Below are the code and all the weights of a small trained network. Each question names an input and a target symbol and asks about switching units off, where a switched-off unit gives its printed mean instead of its output.

import numpy as np


def w(rows, s, z=0):
    codes = np.array(rows[::2]) - 128.0
    scale = np.full(codes.shape[1], s)
    scale[-1] = z or s
    return codes * scale


def norm(h):
    return h / np.sqrt((h * h).mean(-1, keepdims=True) + 1e-5)


def f(y):
    return np.maximum(y, 0)


def softmax(a):
    e = np.exp(a - a.max(-1, keepdims=True))
    return e / e.sum(-1, keepdims=True)


def log_softmax(a):
    a = a - a.max(-1, keepdims=True)
    return a - np.log(np.exp(a).sum(-1, keepdims=True))


def net(x, mask):
    ids = ['αβγεηθμξστφψω'.index(c) for c in x.split()]
    T = len(ids)
    res = E[ids] + P[:T]
    r = norm(res)
    for j in range(2):
        rows = slice(4 * j, 4 * j + 4)
        q, k, v = (r @ M[0][rows].T for M in (Q, K, V))
        z = softmax(np.where(np.tri(T) > 0, q @ k.T / 4**0.5, -1e9)) @ v
        o = O[0][rows]
        res = res + np.where(mask[j], z, o[:, -1]) @ o[:, :-1]
    y = f(norm(res) @ A[0][:, :-1].T + A[0][:, -1])
    res = res + np.where(mask[2:10], y, B[0][:, -1]) @ B[0][:, :-1]
    return log_softmax(norm(res)[-1] @ U[:, :-1].T + U[:, -1])


Q, K, V, O, A, B = {}, {}, {}, {}, {}, {}
E = w([
[128,69,162],'α',
[143,144,147],'β',
[120,160,203],'γ',
[103,77,5],'ε',
[161,160,136],'η',
[125,79,173],'θ',
[121,143,25],'μ',
[150,155,130],'ξ',
[125,80,173],'σ',
[130,61,153],'τ',
[83,190,115],'φ',
[159,158,131],'ψ',
[131,61,153],'ω',
],0.021)
P = w([
[101,101,141],'0',
[240,170,124],'1',
[240,168,118],'2',
[242,156,110],'3',
[244,153,106],'4',
[248,141,98],'5',
[248,132,83],'6',
[254,132,85],'7',
],0.0074)
Q[0] = w([
[115,172,109],'H0',
[219,39,138],'H0',
[113,135,95],'H0',
[76,73,161],'H0',
[152,37,120],'H1',
[163,5,160],'H1',
[134,197,98],'H1',
[175,122,92],'H1',
],0.016)
K[0] = w([
[254,106,94],'H0',
[22,59,167],'H0',
[158,92,92],'H0',
[55,73,125],'H0',
[130,73,154],'H1',
[83,26,201],'H1',
[173,178,135],'H1',
[195,85,196],'H1',
],0.013)
V[0] = w([
[213,164,2],'H0',
[214,49,83],'H0',
[243,181,174],'H0',
[38,105,138],'H0',
[71,45,167],'H1',
[35,101,104],'H1',
[212,177,124],'H1',
[60,172,41],'H1',
],0.0097)
O[0] = w([
[235,87,188,193],'H0',
[100,89,176,166],'H0',
[140,241,222,248],'H0',
[73,67,55,47],'H0',
[96,70,179,66],'H1',
[116,194,224,2],'H1',
[85,92,3,234],'H1',
[131,237,160,13],'H1',
],0.0073,0.0042)
A[0] = w([
[44,122,113,159],'N0',
[238,130,107,1],'N1',
[128,144,95,170],'N2',
[135,67,113,210],'N3',
[72,249,181,199],'N4',
[39,143,65,136],'N5',
[101,124,218,96],'N6',
[172,212,167,165],'N7',
],0.015,0.0074)
B[0] = w([
[165,152,74,161],'N0',
[177,123,10,184],'N1',
[167,153,104,187],'N2',
[122,211,161,249],'N3',
[169,46,184,233],'N4',
[147,213,125,159],'N5',
[125,88,64,141],'N6',
[14,137,161,254],'N7',
],0.013,0.0085)
U = w([
[132,240,47,146],'α',
[163,74,32,181],'β',
[199,100,165,48],'γ',
[158,33,125,119],'ε',
[8,172,91,2],'η',
[57,82,117,150],'θ',
[136,125,148,99],'μ',
[42,113,104,104],'ξ',
[136,115,146,86],'σ',
[58,74,110,121],'τ',
[111,236,199,167],'φ',
[136,142,168,122],'ψ',
[8,179,117,202],'ω',
],0.018,0.0034)

Each question gives the input, a string of symbols that net reads in full, and the target symbol t.
The units are the heads (4 rows each of Q, K, V and O) and the neurons (one row each of A and B). Each row of codes is followed by its name. A weight is (code - 128) times the scale printed after its matrix; where a second scale follows, it is the last column's (O, A, B and U).
mask holds one flag per unit, heads first, then neurons. A switched-off unit (its flag False) gives its mean, the last column of its rows in O or B, instead of its output. The means were averaged over made-up inputs and are rounded, as every weight is.
A unit's drop is (log p(t) with every unit on - log p(t) with that unit switched off) / (log p(t) with every unit on - log p(t) with every unit switched off).
The circuit of an input: a set's keep is (log p(t) with only the set's units on - log p(t) with every unit switched off) / (log p(t) with every unit on - log p(t) with every unit switched off). Starting from all 10 units, units are removed one at a time, each time the one whose removal leaves the highest keep (on an exact tie, the one counted first), for as long as the keep stays at least 0.8.
circuit, biggest first: the units of the circuit, biggest drop first
unit that matters most: the unit with the biggest drop
top k neurons: the k neurons with the biggest drops, biggest first
which heads matter: for each layer, one digit per head in row order, 1 if its drop is at least 0.15 and else 0, layers parted by /
drop when u is switched off: that unit's drop, to one decimal
input φ φ σ β β φ β, target β: unit that matters most	H1
input τ θ φ ω ω θ ε, target α: which heads matter	00
input θ φ ε, target α: circuit, biggest first	(N3; N4; N7; H1)
input φ ε γ φ σ τ, target β: top 2 neurons	(N7; N4)
input φ φ ε ε ε φ ω, target β: top 3 neurons	(N7; N4; N3)
input μ φ β, target α: top 3 neurons	(N1; N7; N4)
input θ θ μ θ τ, target ω: circuit, biggest first	(H0; N3)
input β γ ξ α, target φ: circuit, biggest first	(H1; N3; H0)
input τ φ φ, target φ: circuit, biggest first	(H1; N4)
input θ φ ε τ η α ω, target ω: top 4 neurons	(N4; N3; N1; N2)
input φ θ β, target α: which heads matter	11
input φ τ φ φ θ τ, target β: which heads matter	11
input β τ μ φ γ τ, target φ: top 3 neurons	(N3; N4; N7)
input β τ φ θ ψ θ, target φ: top 4 neurons	(N3; N4; N7; N1)
input φ θ γ φ φ ξ φ, target φ: which heads matter	01
input β α θ, target φ: top 2 neurons	(N3; N1)
input θ φ φ ε φ γ θ, target ω: top 2 neurons	(N4; N3)
input φ φ θ, target β: drop when H0 is switched off	1.0
input γ γ γ ω, target α: drop when H0 is switched off	0.9
input ε β φ φ σ, target ε: drop when H0 is switched off	1.1
input φ ε φ θ σ, target β: drop when H0 is switched off	1.1
